Below is a small trained network, with its code and all its weights. Each question gives an input and a class and asks what happens when units are switched off, that is, made to give their printed mean instead of their output.

import numpy as np


def w(rows, s, z=0):
    codes = np.array(rows[::2]) - 128.0
    scale = np.full(codes.shape[1], s)
    scale[-1] = z or s
    return codes * scale


def norm(h):
    return h / np.sqrt((h * h).mean(-1, keepdims=True) + 1e-5)


def f(y):
    return np.maximum(y, 0)


def log_softmax(a):
    a = a - a.max(-1, keepdims=True)
    return a - np.log(np.exp(a).sum(-1, keepdims=True))


def net(x, mask):
    res = np.array(x, float).reshape(1, 2) / 4 @ E
    u = 0
    for l in range(4):
        y = f(norm(res) @ A[l][:, :-1].T + A[l][:, -1])
        res = res + np.where(mask[u : u + 10], y, B[l][:, -1]) @ B[l][:, :-1]
        u += 10
    return log_softmax(norm(res)[-1] @ U[:, :-1].T + U[:, -1])


A, B = {}, {}
E = w([
[156,113,3],'x0',
[22,93,105],'x1',
],0.003)
A[0] = w([
[200,245,156,138],'0.n1',
[176,139,194,100],'0.n2',
[164,82,50,253],'0.n3',
[134,75,138,71],'0.n4',
[129,129,126,121],'0.n5',
[122,243,113,29],'0.n6',
[90,33,97,55],'0.n7',
[251,32,144,111],'0.n8',
[128,127,128,126],'0.n9',
[127,133,128,123],'0.n10',
],0.0021,0.0012)
B[0] = w([
[72,2,145,216],'0.n1',
[100,96,84,177],'0.n2',
[63,245,218,247],'0.n3',
[141,84,173,128],'0.n4',
[126,134,130,128],'0.n5',
[96,178,147,128],'0.n6',
[145,139,196,158],'0.n7',
[80,127,158,192],'0.n8',
[128,129,129,128],'0.n9',
[128,128,128,128],'0.n10',
],0.005,0.0016)
A[1] = w([
[97,229,173,185],'1.n1',
[143,156,133,46],'1.n2',
[178,161,136,112],'1.n3',
[233,106,127,30],'1.n4',
[192,143,2,44],'1.n5',
[223,129,131,3],'1.n6',
[130,130,116,116],'1.n7',
[136,139,129,89],'1.n8',
[121,13,108,186],'1.n9',
[128,128,128,118],'1.n10',
],0.0065,0.00064)
B[1] = w([
[177,114,99,252],'1.n1',
[133,109,105,147],'1.n2',
[113,109,83,183],'1.n3',
[43,106,83,203],'1.n4',
[153,151,251,218],'1.n5',
[61,116,69,199],'1.n6',
[130,126,137,137],'1.n7',
[131,121,122,136],'1.n8',
[164,128,71,174],'1.n9',
[128,128,128,128],'1.n10',
],0.013,0.0026)
A[2] = w([
[174,195,188,82],'2.n1',
[132,136,134,103],'2.n2',
[147,162,209,118],'2.n3',
[1,136,83,10],'2.n4',
[166,165,230,83],'2.n5',
[230,143,84,74],'2.n6',
[152,217,137,204],'2.n7',
[54,95,93,2],'2.n8',
[130,127,128,88],'2.n9',
[130,132,129,122],'2.n10',
],0.0081,0.00084)
B[2] = w([
[83,82,189,169],'2.n1',
[125,122,134,131],'2.n2',
[137,98,204,183],'2.n3',
[53,195,36,253],'2.n4',
[95,74,222,197],'2.n5',
[251,95,81,176],'2.n6',
[73,23,152,147],'2.n7',
[40,160,68,215],'2.n8',
[126,125,125,128],'2.n9',
[125,126,130,129],'2.n10',
],0.014,0.0055)
A[3] = w([
[136,150,137,122],'3.n1',
[102,127,248,1],'3.n2',
[179,164,171,5],'3.n3',
[137,137,144,121],'3.n4',
[134,153,138,83],'3.n5',
[149,192,160,177],'3.n6',
[129,132,130,74],'3.n7',
[105,122,254,147],'3.n8',
[138,186,153,122],'3.n9',
[130,136,132,42],'3.n10',
],0.0082,0.00031)
B[3] = w([
[116,99,110,128],'3.n1',
[103,21,176,242],'3.n2',
[131,97,45,146],'3.n3',
[110,130,133,136],'3.n4',
[115,119,126,128],'3.n5',
[163,216,196,128],'3.n6',
[127,125,129,128],'3.n7',
[49,13,247,253],'3.n8',
[102,128,98,128],'3.n9',
[122,115,128,128],'3.n10',
],0.012,0.004)
U = w([
[41,192,43,185],'0',
[94,50,221,170],'1',
[253,113,72,155],'2',
[175,225,168,1],'3',
[171,191,157,5],'4',
[178,230,167,4],'5',
],0.013,0.0097)

Each question gives the input, the list of numbers given to net, and the class t.
The units are the neurons (one row each of A and B). Each row of codes is followed by its name. A weight is (code - 128) times the scale printed after its matrix; where a second scale follows, it is the last column's (A, B and U).
mask holds one flag per neuron, layer by layer. A switched-off neuron (its flag False) gives its mean, the last column of its row in B, instead of its output. The means were averaged over made-up inputs and are rounded, as every weight is.
A unit's drop is (log p(t) with every unit on - log p(t) with that unit switched off) / (log p(t) with every unit on - log p(t) with every unit switched off).
most important unit: the unit with the biggest drop
top k neurons: the k neurons with the biggest drops, biggest first
k most important neurons of layer l: the k neurons of layer l with the biggest drops, biggest first
drop of u: that unit's drop, to one decimal
input [3,-2], class 2: most important unit : 0.n3
input [1,-1], class 2: top 2 neurons : [1.n1, 1.n5]
input [-8,-8], class 0: 3 most important neurons of layer 0 : [0.n3, 0.n2, 0.n7]
input [5,-5], class 0: 2 most important neurons of layer 0 : [0.n3, 0.n2]
input [-5,-6], class 0: top 2 neurons : [0.n3, 1.n5]
input [-3,-3], class 2: 2 most important neurons of layer 0 : [0.n1, 0.n3]
input [-1,0], class 2: top 2 neurons : [1.n9, 1.n4]
input [0,-3], class 2: top 2 neurons : [1.n9, 1.n5]
input [-3,0], class 2: top 3 neurons : [1.n4, 1.n5, 0.n2]
input [3,-3], class 2: 2 most important neurons of layer 0 : [0.n3, 0.n8]
input [-2,0], class 2: top 2 neurons : [1.n5, 1.n4]
input [2,-2], class 2: drop of 0.n3 : 1.2
input [0,3], class 2: drop of 1.n4 : 1.0
input [-4,7], class 0: most important unit : 1.n5
input [0,2], class 2: drop of 1.n5 : 0.8
